m = [116 152 130 153 127]
m[0] -> 116
m[1] -> 152
m[2] -> 130

A =
[[128 144 128 133 138 125 130 123 133 124 113]
 [119 133 131 132 136 131 126 122 124 133 118]
 [126 140 131 125 132 133 136 109 129 144 118]
 [125 145 150 121 142 125  99 109 142 126 130]
 [127 140 134 112 117 121 134 115 123 144 113]
 [120 134 131 133 136 132 124 122 125 133 119]
 [127 143 130 126 130 123 132 120 130 132 113]
 [125 139 131 124 132 132 135 111 130 141 117]
 [127 144 128 133 137 126 130 124 133 124 114]
 [127 137 134 122 133 128 131 118 131 131 111]
 [121 136 136 129 138 130 118 118 129 131 122]]
A[0,-11]	128
A[-5]	[127, 143, 130, 126, 130, 123, 132, 120, 130, 132, 113]
A[4]	[127, 140, 134, 112, 117, 121, 134, 115, 123, 144, 113]
A[-9,-8]	125
A[3,10]	130
A[-1]	[121, 136, 136, 129, 138, 130, 118, 118, 129, 131, 122]
A[-9,-9]	131
A[-3,-11]	127
A[-7,-4]	115
A[-2,-10]	137
A[9,8]	131
A[-3,-10]	144
A[7,5]	132
A[-5,-2]	132
A[7,10]	117
A[10,-9]	136
A[-11,-7]	138
A[2,5]	133
A[0,10]	113
A[0]	[128, 144, 128, 133, 138, 125, 130, 123, 133, 124, 113]
A[-7,-11]	127
A[:, 1]	[144, 133, 140, 145, 140, 134, 143, 139, 144, 137, 136]
A[:, -3]	[133, 124, 129, 142, 123, 125, 130, 130, 133, 131, 129]
A[:, -8]	[133, 132, 125, 121, 112, 133, 126, 124, 133, 122, 129]
A[-8,2]	150
A[:, 9]	[124, 133, 144, 126, 144, 133, 132, 141, 124, 131, 131]
A[10,-4]	118
A[1,-11]	119
A[5,4]	136
A[7,-9]	131
A[:, -6]	[125, 131, 133, 125, 121, 132, 123, 132, 126, 128, 130]
A[-5,3]	126
A[-8,6]	99
A[7,7]	111
A[10,0]	121
A[9,6]	131

arr =
[[128 132 126 130 112 129 134 130 125 123 128 121 132 129]
 [128 132 127 130 114 129 133 129 125 124 128 121 132 129]
 [128 133 129 129 116 128 133 128 125 125 127 122 134 129]
 [128 132 128 129 116 128 133 128 125 125 127 122 133 129]
 [128 132 126 130 113 129 133 129 125 124 128 121 132 129]
 [128 132 124 131 107 130 135 131 124 122 128 120 132 129]
 [128 132 128 129 115 129 133 129 125 125 127 122 133 129]
 [128 132 125 130 111 130 134 130 125 123 128 121 132 129]
 [128 133 129 129 116 127 134 128 125 125 126 122 135 129]
 [128 134 131 129 115 126 135 127 125 125 125 121 137 129]
 [128 132 125 131 109 130 135 131 124 122 128 120 132 129]
 [129 130 120 132 102 131 136 134 123 120 129 120 130 130]
 [129 130 118 133 100 133 136 135 123 119 130 120 128 130]
 [128 133 130 129 116 127 134 127 125 125 126 121 136 129]
 [128 131 122 131 105 130 136 132 123 121 128 120 131 129]]
arr[0][-14] = 128
arr[5] = [128, 132, 124, 131, 107, 130, 135, 131, 124, 122, 128, 120, 132, 129]
arr[2][-12] = 129
arr[13][8] = 125
arr[-9] = [128, 132, 128, 129, 115, 129, 133, 129, 125, 125, 127, 122, 133, 129]
arr[12][-3] = 120
arr[12][6] = 136
arr[2][-8] = 133
arr[-10][-8] = 135
arr[:, -6] = [125, 125, 125, 125, 125, 124, 125, 125, 125, 125, 124, 123, 123, 125, 123]
arr[:, 2] = [126, 127, 129, 128, 126, 124, 128, 125, 129, 131, 125, 120, 118, 130, 122]
arr[11] = [129, 130, 120, 132, 102, 131, 136, 134, 123, 120, 129, 120, 130, 130]
arr[0][9] = 123
arr[:, -9] = [129, 129, 128, 128, 129, 130, 129, 130, 127, 126, 130, 131, 133, 127, 130]
arr[9][-6] = 125
arr[1][-6] = 125
arr[-8][-1] = 129
arr[11][6] = 136
arr[6][-2] = 133
arr[-2][1] = 133
arr[:, 13] = [129, 129, 129, 129, 129, 129, 129, 129, 129, 129, 129, 130, 130, 129, 129]
arr[10][-2] = 132
arr[12][-6] = 123
arr[0][-4] = 128
arr[5][10] = 128
arr[10][-1] = 129
arr[1][-3] = 121
arr[-14][12] = 132
arr[-11][5] = 129
arr[-14][-7] = 129
arr[6][-14] = 128
arr[2] = [128, 133, 129, 129, 116, 128, 133, 128, 125, 125, 127, 122, 134, 129]
arr[:, 10] = [128, 128, 127, 127, 128, 128, 127, 128, 126, 125, 128, 129, 130, 126, 128]
arr[3] = [128, 132, 128, 129, 116, 128, 133, 128, 125, 125, 127, 122, 133, 129]
arr[-14][4] = 114
arr[11][-12] = 120
arr[-2][7] = 127
arr[14][12] = 131

M = array([123, 126, 111, 122, 106, 122, 122, 130, 124, 131, 123, 123, 127])
M[0]	123
M[4]	106
M[11]	123
M[-6]	130
M[-11]	111

grid =
[[132 121 116 126]
 [136 117 129 121]
 [132 122 125 127]
 [126 128 139 121]
 [125 127 126 120]
 [129 127 126 131]
 [122 129 126 117]
 [127 127 126 125]
 [129 129 128 133]
 [127 131 126 136]
 [130 125 127 130]
 [128 127 133 125]
 [117 132 128 110]
 [137 124 107 136]
 [132 124 140 127]]
grid[-15, 0]	132
grid[10, -1]	130
grid[6, 3]	117
grid[10, -2]	127
grid[-8, 0]	127
grid[-14, 0]	136
grid[-11, -2]	126
grid[13]	[137, 124, 107, 136]
grid[-4, -2]	133
grid[-5, -3]	125
grid[13, -1]	136
grid[-14, 1]	117
grid[-11]	[125, 127, 126, 120]
grid[6, -2]	126
grid[4, -4]	125
grid[12, 0]	117
grid[10, 0]	130
grid[-1, -2]	140
grid[8]	[129, 129, 128, 133]
grid[4, 3]	120
grid[-9, -4]	122
grid[-14, 3]	121
grid[:, -1]	[126, 121, 127, 121, 120, 131, 117, 125, 133, 136, 130, 125, 110, 136, 127]
grid[-5]	[130, 125, 127, 130]
grid[7, 2]	126
grid[-14]	[136, 117, 129, 121]
grid[-4, 3]	125
